Below are the code and all the weights of a small trained network. Each question names an input and a class and asks about switching units off, where a switched-off unit gives its printed mean instead of its output.

import numpy as np


def w(rows, s, z=0):
    codes = np.array(rows[::2]) - 128.0
    scale = np.full(codes.shape[1], s)
    scale[-1] = z or s
    return codes * scale


def norm(h):
    return h / np.sqrt((h * h).mean(-1, keepdims=True) + 1e-5)


def f(y):
    return y / 2 * (1 + np.tanh(0.7978845608 * (y + 0.044715 * y**3)))


def log_softmax(a):
    a = a - a.max(-1, keepdims=True)
    return a - np.log(np.exp(a).sum(-1, keepdims=True))


def net(x, mask):
    res = np.array(x, float).reshape(1, 4) / 4 @ E
    u = 0
    for l in range(3):
        y = f(norm(res) @ A[l][:, :-1].T + A[l][:, -1])
        res = res + np.where(mask[u : u + 3], y, B[l][:, -1]) @ B[l][:, :-1]
        u += 3
    return log_softmax(norm(res)[-1] @ U[:, :-1].T + U[:, -1])


A, B = {}, {}
E = w([
[129,94,116,124,63,65,87,170,23],'x0',
[151,169,73,140,142,77,156,187,105],'x1',
[69,135,130,192,86,144,254,156,132],'x2',
[129,95,126,186,91,176,171,237,145],'x3',
],0.011)
A[0] = w([
[110,88,163,150,92,254,55,126,178,131],'0.n0',
[106,224,118,188,154,96,157,63,168,2],'0.n1',
[110,96,165,185,70,61,119,151,38,11],'0.n2',
],0.0091,0.0063)
B[0] = w([
[180,66,190,167,238,59,116,75,38,254],'0.n0',
[76,185,225,21,144,181,155,155,107,160],'0.n1',
[14,118,5,90,149,208,71,182,6,203],'0.n2',
],0.011,0.0054)
A[1] = w([
[222,107,176,83,127,229,34,241,113,51],'1.n0',
[112,68,212,138,2,159,39,46,146,145],'1.n1',
[93,50,112,55,42,159,107,138,60,2],'1.n2',
],0.0076,0.0058)
B[1] = w([
[75,114,155,124,197,188,34,159,47,243],'1.n0',
[91,38,229,108,253,84,120,165,92,229],'1.n1',
[58,154,83,57,116,216,171,223,232,252],'1.n2',
],0.013,0.0021)
A[2] = w([
[122,72,99,121,121,81,68,200,68,2],'2.n0',
[181,254,92,235,87,214,135,188,214,209],'2.n1',
[175,92,165,204,240,150,64,171,194,82],'2.n2',
],0.0078,0.0062)
B[2] = w([
[32,186,176,137,197,116,92,108,125,185],'2.n0',
[188,61,164,154,142,82,64,113,104,231],'2.n1',
[129,68,252,125,215,152,115,91,134,254],'2.n2',
],0.014,0.0051)
U = w([
[207,95,37,173,15,68,111,160,144,205],'0',
[76,240,153,50,109,158,189,51,198,2],'1',
[130,72,231,134,184,122,135,96,147,205],'2',
[8,116,83,72,99,150,85,195,69,42],'3',
],0.016,0.0048)

Each question gives the input, the list of numbers given to net, and the class t.
The units are the neurons (one row each of A and B). Each row of codes is followed by its name. A weight is (code - 128) times the scale printed after its matrix; where a second scale follows, it is the last column's (A, B and U).
mask holds one flag per neuron, layer by layer. A switched-off neuron (its flag False) gives its mean, the last column of its row in B, instead of its output. The means were averaged over made-up inputs and are rounded, as every weight is.
A unit's drop is (log p(t) with every unit on - log p(t) with that unit switched off) / (log p(t) with every unit on - log p(t) with every unit switched off).
The circuit of an input: a set's keep is (log p(t) with only the set's units on - log p(t) with every unit switched off) / (log p(t) with every unit on - log p(t) with every unit switched off). Starting from all 9 units, units are removed one at a time, each time the one whose removal leaves the highest keep (on an exact tie, the one counted first), for as long as the keep stays at least 0.8.
circuit, biggest first: the units of the circuit, biggest drop first
k most important neurons: the k neurons with the biggest drops, biggest first
k most important neurons of layer l: the k neurons of layer l with the biggest drops, biggest first
drop of u: that unit's drop, to one decimal
input [3,-5,3,-1], class 3: circuit, biggest first => 0.n2
input [6,3,-4,-8], class 3: 3 most important neurons => 2.n2; 0.n0; 2.n1
input [2,-3,6,3], class 0: 2 most important neurons of layer 2 => 2.n2; 2.n0
input [3,-4,1,-3], class 3: 2 most important neurons => 0.n2; 1.n2
input [4,-1,-5,-1], class 3: 2 most important neurons => 0.n0; 1.n2
input [2,7,-3,-4], class 0: 3 most important neurons => 0.n2; 2.n2; 1.n0
input [3,-6,4,3], class 3: 3 most important neurons => 0.n2; 2.n2; 2.n1
input [-6,8,-6,-6], class 1: 2 most important neurons => 0.n0; 2.n2
input [-5,6,4,6], class 0: 2 most important neurons => 0.n0; 2.n2
input [-8,-2,3,-5], class 1: 2 most important neurons => 0.n1; 2.n2
input [-5,4,5,8], class 0: 2 most important neurons of layer 1 => 1.n1; 1.n0
input [0,1,0,-6], class 1: drop of 2.n2 => 0.4
input [-3,5,5,8], class 0: drop of 0.n0 => 0.1
input [-8,8,3,-6], class 1: drop of 0.n1 => 1.1
input [-4,1,1,-3], class 1: most important neuron => 0.n1
